The symbols move the units like this.
at | vu gu de pu ri
bz | zg nf qm - nr
qp | bb bz tg - mt
cp | - mh nl lp gz
mp | dg lp dr sf pf
qr | - cd dc lb nl
mh | - hn hl ct qf
nr | gb sf bz - dp
mr | hj gl rj - nf
gh | - dg zc gb gg
gz | - qf cp fr dc
hm | - bp jl hf gp
jp | hz rj dp - qm
mf | dj bf hp cn tq
pf | hg fr mp ms qj
nt | nl cz lb tn lp
dg | - cp nm mp hg
gp | - zc hm bb hn
hj | dt lb qj mr dr
gr | fr rq pn - sl
bb | gp zg hf qp hp
dr | nm nt hj nf mp
gg | - hg gh bf ld
fr | gz sd lp gr dh
sf | mp pn nf - ms
zc | - nm bp zg gh
lb | qr rh dh gl nt
jl | - ld dj tq hm
fg | tq jp cn - tg
cz | hl bb rh cj ct
dc | - zm gz dh qr
bf | gg pf gb dp hz
nm | - nl dt dr dg
gl | lb bt sl - tn
sd | qf mf ct rq zh
bt | rh tg lj - cj
tq | jl hz mf fg hf
qj | jc dh pf rj hj
zg | zc dr mm bz gb
hl | - gp cd cz mh
nl | - hl qr nt cp
sl | dh lj gr - gl
lp | cp ct nt pn fr
pn | lp pr tn - gr
cj | cz qp bt - pr
tg | hf qm fg - qp
dh | dc zh fr sl lb
mm | bp hj hz qm zg
hn | - gh gp hp dj
tn | nt cj gl - pn
ct | mh hp cz pr sd
bp | - dt ld mm zc
ms | pf gr sf - rj
cd | - hm zm rh hl
zm | - jl qf zh cd
ld | - jc gg hz bp
rj | qj sl ms - mr
hp | hn gb bb mt mf
pr | ct mt cj - rq
lj | zh fg rq - bt
mt | hp nr qp - cn
dp | bf ms nr - jp
qf | - dj mh sd zm
nf | dr tn mr - sf
gb | gh mp zg nr bf
jc | - dc hg qj dt
dj | - gg hn mf jl
zh | zm tq sd lj rh
cn | mf dp mt - fg
dt | - qr jc hj nm
qm | mm mr jp - bz
rh | cd hf zh bt cz
hg | - gz dg pf jc
rq | sd cn pr - lj
hz | ld qj bf jp mm
hf | hm mm tq tg bb

In the rows, 71 means zero.

The rows follow the links: the fewer symbols apart two units are, the more alike their rows tend to be.

Each row is also shifted at random along 3 hidden directions that mean nothing.

One row for each unit, in no order:
Each row is one unit's numbers.
id 1: [92,74,63,80,65,80,62,71,61,73,69,87,78,72,77,79,71,78,60,55,83,86,59,50,74,81]
id 2: [82,78,80,69,61,68,65,67,86,83,75,82,63,81,83,60,58,70,68,65,79,66,68,90,75,71]
id 3: [72,63,74,65,76,74,79,57,81,81,75,60,65,67,54,69,65,52,63,79,64,66,83,86,79,51]
id 4: [55,68,86,75,79,66,77,81,65,72,74,82,61,75,78,85,69,93,61,57,82,68,57,76,48,79]
id 5: [68,82,53,61,66,80,67,70,71,77,80,66,62,71,51,61,59,50,84,77,83,73,76,60,91,75]
id 6: [55,55,61,74,87,60,67,67,61,58,72,72,84,65,61,85,73,61,59,75,72,56,79,69,57,71]
id 7: [53,64,82,66,66,54,70,87,78,70,70,72,78,85,94,64,74,94,81,79,89,67,63,87,49,70]
id 8: [64,57,79,74,88,75,94,66,68,81,61,52,73,69,54,71,85,73,65,86,52,78,83,73,62,34]
id 9: [68,77,81,69,70,71,71,81,77,96,84,75,58,83,77,58,63,91,77,63,101,69,49,78,60,69]
id 10: [58,67,65,70,77,81,82,66,71,76,68,72,74,69,60,68,67,63,75,85,73,84,80,68,78,62]
id 11: [59,84,64,85,67,69,66,78,63,70,59,84,79,77,81,65,81,90,80,62,81,85,72,40,69,74]
id 12: [57,70,72,74,74,67,67,60,86,80,80,62,68,69,51,75,72,59,54,72,76,65,75,71,77,60]
id 13: [61,71,56,75,69,62,46,52,75,56,76,77,80,50,59,78,75,57,67,56,63,61,74,56,79,85]
id 14: [103,88,52,66,62,86,68,77,47,57,65,76,66,67,74,64,62,52,84,63,60,80,77,45,92,90]
id 15: [65,56,74,74,82,67,72,73,61,57,71,77,77,67,74,89,71,74,53,69,71,63,65,78,53,77]
id 16: [69,79,63,71,64,64,60,84,55,47,71,82,70,70,78,76,63,61,76,68,75,60,69,55,76,106]
id 17: [56,77,73,77,70,59,62,65,85,83,81,59,65,69,55,70,74,65,64,71,85,57,72,66,79,64]
id 18: [86,75,80,65,68,73,71,73,64,64,74,76,59,72,73,77,58,58,60,63,64,56,70,84,75,85]
id 19: [47,71,68,72,77,56,62,75,65,58,78,68,73,70,66,79,76,75,71,71,80,53,70,66,55,78]
id 20: [79,62,79,67,73,70,79,80,61,56,66,78,73,75,90,75,61,77,69,76,64,71,66,87,60,81]
id 21: [54,72,71,62,77,62,78,79,69,68,73,51,66,72,62,65,75,62,88,92,68,61,80,73,73,61]
id 22: [59,88,58,71,47,59,45,67,88,67,68,68,83,72,76,55,76,73,95,76,85,84,69,51,99,90]
id 23: [86,66,61,79,84,84,73,65,64,81,73,69,76,66,58,72,75,71,64,60,73,73,72,54,69,55]
id 24: [55,71,65,59,60,63,57,64,84,62,80,80,65,65,78,65,61,67,76,69,73,61,66,94,75,92]
id 25: [84,75,74,86,55,70,54,65,82,74,66,89,86,76,93,76,73,84,52,55,82,82,61,59,73,84]
id 26: [63,74,72,69,68,79,82,72,78,81,62,68,74,81,76,59,70,80,88,89,75,95,78,74,75,60]
id 27: [79,66,70,77,81,78,78,73,48,60,60,78,73,66,74,84,75,72,61,63,52,79,73,54,67,71]
id 28: [83,82,77,79,69,66,63,74,62,65,75,72,62,68,71,81,73,65,57,53,64,51,67,59,70,78]
id 29: [64,70,81,69,50,63,52,68,93,68,75,104,74,79,104,73,57,94,68,57,96,80,45,88,67,107]
id 30: [80,54,81,77,75,67,73,64,68,65,67,68,76,60,79,85,78,77,54,61,51,66,65,85,60,64]
id 31: [76,81,71,65,67,76,75,73,76,85,71,53,64,74,62,55,78,73,89,80,78,80,71,67,79,56]
id 32: [84,76,62,74,75,75,70,78,60,80,74,57,65,70,60,66,82,73,77,62,68,64,71,49,71,53]
id 33: [51,59,80,72,80,73,76,63,89,97,82,66,70,75,55,74,70,83,59,73,97,80,61,83,58,57]
id 34: [55,74,67,81,77,64,54,54,85,78,87,85,66,68,56,80,59,58,41,52,97,51,65,71,73,82]
id 35: [84,71,60,73,75,85,79,72,49,57,58,81,73,68,78,79,63,63,66,66,54,80,78,61,74,78]
id 36: [33,64,70,68,82,56,71,71,73,71,82,54,65,66,45,79,75,61,68,82,81,49,72,74,59,70]
id 37: [54,81,79,68,71,63,72,67,86,83,83,57,55,73,56,64,68,64,68,75,77,54,69,85,71,64]
id 38: [76,58,71,68,61,70,71,56,91,75,61,63,87,64,73,62,81,74,76,85,58,92,75,79,77,52]
id 39: [83,62,85,72,74,72,74,59,85,81,71,76,70,74,75,69,64,68,52,67,66,66,76,95,64,50]
id 40: [65,85,47,66,59,68,63,72,70,60,66,70,84,70,70,62,69,53,93,91,78,83,84,53,97,86]
id 41: [84,84,51,63,68,87,66,74,61,74,77,80,62,72,69,56,51,58,88,67,84,73,70,59,88,84]
id 42: [95,79,67,63,82,82,79,80,40,63,78,58,49,64,61,73,70,55,77,63,56,52,69,67,72,71]
id 43: [71,66,69,56,69,69,77,63,78,68,68,49,67,63,62,60,76,54,85,86,49,67,79,87,81,55]
id 44: [91,77,67,63,72,77,81,65,68,74,69,46,63,65,58,59,74,46,82,85,46,66,90,70,96,46]
id 45: [61,63,66,61,87,84,82,62,72,85,84,60,58,66,38,77,61,50,66,79,74,69,74,83,71,58]
id 46: [85,89,79,74,56,63,63,76,79,78,69,67,64,77,83,56,74,73,78,64,72,61,70,70,81,65]
id 47: [85,89,72,78,53,72,66,87,65,64,55,92,82,87,108,62,74,97,87,64,77,102,63,50,75,87]
id 48: [60,64,57,74,69,67,56,69,76,61,68,95,91,76,86,76,59,73,70,78,90,83,73,69,71,88]
id 49: [75,72,77,71,64,76,75,80,69,69,66,92,72,82,95,70,63,86,76,66,79,87,64,73,64,89]
id 50: [68,77,57,63,84,86,87,79,47,60,70,69,55,67,57,69,58,49,85,79,52,63,87,68,73,73]
id 51: [97,59,59,69,62,73,66,55,72,60,54,68,89,58,82,62,82,62,81,73,37,82,87,70,82,58]
id 52: [80,64,60,69,82,86,77,64,68,86,79,79,66,70,61,73,55,67,64,66,81,75,70,77,69,63]
id 53: [46,78,69,76,67,70,67,72,77,78,67,69,75,75,62,69,78,80,77,79,87,81,74,56,76,71]
id 54: [90,73,85,82,58,72,64,80,76,83,68,86,79,83,98,70,77,110,67,55,93,89,45,60,60,73]
id 55: [79,84,78,80,63,58,60,70,80,80,71,66,68,72,74,67,81,75,63,58,74,59,70,59,74,58]
id 56: [79,69,83,75,60,61,63,73,70,62,66,69,78,68,86,76,83,88,68,57,60,66,55,71,63,76]
id 57: [69,54,84,72,74,69,77,75,72,65,69,88,83,76,89,84,62,87,55,75,77,77,57,95,49,79]
id 58: [52,61,72,70,71,62,59,58,90,76,74,63,80,66,58,75,77,73,66,71,77,74,68,77,73,68]
id 59: [69,58,78,65,87,84,82,72,61,73,86,80,54,67,62,87,47,67,49,60,79,59,57,95,53,77]
id 60: [64,70,82,66,55,56,60,74,88,74,73,69,66,73,91,59,76,88,81,64,72,65,58,89,59,74]
id 61: [56,93,52,70,71,70,72,77,63,63,68,65,62,70,54,59,69,55,93,81,73,75,83,49,90,80]
id 62: [80,62,85,79,64,59,69,84,73,65,54,75,90,81,102,72,87,103,69,69,71,82,60,67,52,71]
id 63: [78,76,79,69,54,62,60,76,73,59,72,77,71,69,91,68,73,82,76,57,68,69,59,73,71,86]
id 64: [79,75,61,66,82,75,82,75,55,73,73,39,60,61,38,68,84,51,80,78,56,61,84,52,83,45]
id 65: [90,73,72,74,62,75,64,64,68,67,71,89,79,73,88,78,61,66,57,58,73,76,66,70,80,83]
id 66: [69,63,66,61,74,69,79,76,64,60,67,69,76,73,81,67,65,64,82,85,67,66,82,87,63,69]
id 67: [74,64,67,78,63,67,69,64,77,71,53,61,103,73,79,64,91,79,78,89,67,99,83,53,76,51]
id 68: [80,54,82,69,71,70,71,64,73,65,71,77,74,67,83,82,66,77,60,62,60,72,63,91,60,73]
id 69: [61,57,72,71,72,67,75,64,83,74,62,69,92,75,76,68,73,76,76,92,80,90,76,80,68,59]
id 70: [75,69,61,85,72,79,71,69,67,71,53,84,88,74,83,69,79,87,74,68,70,97,76,43,70,62]
id 71: [75,67,57,72,85,88,84,70,54,63,59,82,73,70,67,70,61,61,72,76,53,85,89,63,75,65]
id 72: [55,73,67,76,60,55,47,67,83,64,73,74,77,62,75,69,82,83,73,57,75,60,62,63,72,81]
id 73: [71,89,72,73,57,65,57,77,72,66,81,83,53,75,77,77,57,64,62,52,80,52,59,67,76,99]
id 74: [63,69,74,67,68,59,65,66,86,73,69,52,75,64,62,63,89,76,78,77,64,70,71,68,75,56]
id 75: [62,72,82,72,68,72,84,87,68,79,62,71,68,84,90,58,75,98,85,71,67,83,68,74,54,58]

Some units, each with its row:
mt id 44
bp id 16
zh id 71
tq id 50
ld id 47
hn id 18
dh id 70
bf id 9
zg id 60
cj id 38
jp id 61
mh id 65
hm id 20
lb id 6
rh id 48
sd id 52
mp id 55
cd id 57
jc id 4
gp id 29
dj id 14
lj id 10
rj id 53
dt id 62

Row, symbols taken left to right, then the row they reach:
id 24 pu vu ri: id 2
id 11 de de gu: id 34
id 27 ri de gu: id 35
id 67 ri gu gu: id 43
id 69 ri vu ri: id 39
id 36 ri vu de: id 19
id 58 vu pu ri: id 12
id 66 de gu ri: id 7
id 41 vu ri: id 49
id 63 ri ri gu: id 54
id 25 ri pu: id 23
id 75 de gu: id 32
id 28 pu pu: id 17
id 21 ri vu ri: id 46
id 74 ri gu gu: id 3
id 30 ri gu de: id 68
id 13 vu de: id 15
id 8 de gu: id 45

